Here is a tiny trained network, its code and every weight. The questions are about switching its units off for an input and a class, where a switched-off unit gives its printed mean instead of its output.

import numpy as np


def w(rows, s, z=0):
    codes = np.array(rows[::2]) - 128.0
    scale = np.full(codes.shape[1], s)
    scale[-1] = z or s
    return codes * scale


def f(y):
    return np.maximum(y, 0)


def log_softmax(a):
    a = a - a.max(-1, keepdims=True)
    return a - np.log(np.exp(a).sum(-1, keepdims=True))


def net(x, mask):
    res = np.array(x, float).reshape(1, 8) / 4 @ E
    y = f(res @ A[0][:, :-1].T + A[0][:, -1])
    res = res + np.where(mask, y, B[0][:, -1]) @ B[0][:, :-1]
    return log_softmax(res[-1] @ U[:, :-1].T + U[:, -1])


A, B = {}, {}
E = w([
[119,143,228,119,219],'x0',
[55,202,99,26,98],'x1',
[159,24,104,86,77],'x2',
[65,216,90,177,171],'x3',
[91,97,91,114,155],'x4',
[142,191,40,195,178],'x5',
[209,141,78,82,194],'x6',
[254,169,123,70,129],'x7',
],0.0075)
A[0] = w([
[87,181,175,122,101,98],'neuron 0',
[111,81,167,144,137,57],'neuron 1',
[67,113,125,224,108,238],'neuron 2',
[85,116,153,102,54,219],'neuron 3',
[162,79,122,106,144,108],'neuron 4',
[89,52,161,89,155,248],'neuron 5',
[140,163,150,83,116,217],'neuron 6',
[53,119,10,210,187,227],'neuron 7',
[86,221,185,154,176,254],'neuron 8',
[188,149,100,157,49,156],'neuron 9',
[142,119,117,64,213,113],'neuron 10',
[101,119,118,162,50,181],'neuron 11',
[75,65,145,97,142,58],'neuron 12',
[69,109,109,156,222,96],'neuron 13',
[139,59,92,220,65,146],'neuron 14',
[183,175,255,108,131,55],'neuron 15',
[108,148,93,52,169,85],'neuron 16',
[144,136,173,56,23,44],'neuron 17',
[145,178,139,191,107,38],'neuron 18',
[63,120,121,7,211,203],'neuron 19',
[81,145,102,199,168,241],'neuron 20',
[216,139,184,185,80,189],'neuron 21',
[171,75,210,241,178,74],'neuron 22',
[122,204,164,117,132,134],'neuron 23',
[185,97,128,76,124,210],'neuron 24',
[63,167,156,95,68,68],'neuron 25',
],0.0098,0.0041)
B[0] = w([
[113,135,117,137,93,170],'neuron 0',
[140,128,178,187,84,155],'neuron 1',
[77,102,113,161,126,215],'neuron 2',
[105,127,102,106,51,200],'neuron 3',
[120,132,97,158,100,161],'neuron 4',
[130,132,107,103,50,200],'neuron 5',
[79,162,139,122,130,177],'neuron 6',
[69,183,19,52,139,236],'neuron 7',
[55,173,139,102,105,244],'neuron 8',
[149,140,64,158,205,183],'neuron 9',
[124,152,167,131,33,172],'neuron 10',
[89,89,89,98,105,184],'neuron 11',
[164,114,139,105,68,160],'neuron 12',
[102,152,96,107,95,180],'neuron 13',
[121,125,70,172,130,199],'neuron 14',
[113,113,150,207,92,189],'neuron 15',
[120,141,185,112,62,166],'neuron 16',
[142,165,69,141,90,186],'neuron 17',
[118,95,140,141,159,156],'neuron 18',
[166,225,154,111,68,201],'neuron 19',
[3,149,89,60,152,214],'neuron 20',
[80,113,136,168,165,207],'neuron 21',
[142,103,177,167,76,222],'neuron 22',
[112,156,139,97,122,180],'neuron 23',
[101,184,92,180,93,194],'neuron 24',
[148,135,116,128,73,176],'neuron 25',
],0.0082,0.011)
U = w([
[140,3,225,163,122,96],'0',
[206,124,74,138,201,60],'1',
[115,216,219,63,132,117],'2',
[143,134,141,74,51,102],'3',
[72,191,71,64,160,243],'4',
[219,64,231,14,209,2],'5',
],0.0079,0.0053)

Each question gives the input, the list of numbers given to net, and the class t.
The units are the neurons (one row each of A and B). Each row of codes is followed by its name. A weight is (code - 128) times the scale printed after its matrix; where a second scale follows, it is the last column's (A, B and U).
mask holds one flag per neuron, in row order. A switched-off neuron (its flag False) gives its mean, the last column of its row in B, instead of its output. The means were averaged over made-up inputs and are rounded, as every weight is.
A unit's drop is (log p(t) with every unit on - log p(t) with that unit switched off) / (log p(t) with every unit on - log p(t) with every unit switched off).
The circuit of an input: a set's keep is (log p(t) with only the set's units on - log p(t) with every unit switched off) / (log p(t) with every unit on - log p(t) with every unit switched off). Starting from the 12 units with the biggest drops (on a tie, the unit counted first), units are removed one at a time, each time the one whose removal leaves the highest keep (on an exact tie, the one counted first), for as long as the keep stays at least 0.8.
units of the circuit, in order: the units of the circuit, biggest drop first
most important unit: the unit with the biggest drop
k most important neurons: the k neurons with the biggest drops, biggest first
drop of u: that unit's drop, to one decimal
input [0,-3,8,2,8,0,7,5], class 3: units of the circuit, in order	(neuron 10; neuron 7)
input [8,-3,-3,-4,0,-1,0,-3], class 0: units of the circuit, in order	(neuron 7; neuron 22)
input [8,-3,-5,-6,2,-7,0,2], class 0: units of the circuit, in order	(neuron 15; neuron 7)
input [-3,-7,2,1,-2,-1,-3,4], class 0: most important unit	neuron 7
input [2,-3,-7,2,0,1,-4,5], class 2: units of the circuit, in order	(neuron 7; neuron 14)
input [-6,6,-1,-4,5,-3,4,1], class 3: units of the circuit, in order	(neuron 7; neuron 20)
input [-6,-5,7,0,-8,-3,-8,4], class 4: 2 most important neurons	(neuron 9; neuron 17)
input [3,-4,-4,-6,2,-8,-5,4], class 0: 2 most important neurons	(neuron 7; neuron 15)
input [-2,7,-1,-8,-6,1,0,-7], class 3: 2 most important neurons	(neuron 7; neuron 20)
input [-2,7,-6,0,-2,-6,-7,1], class 3: drop of neuron 7	0.2
input [-3,1,0,-6,1,4,7,5], class 1: drop of neuron 24	-0.1
input [5,-3,-8,-6,4,2,1,-2], class 2: drop of neuron 7	0.1
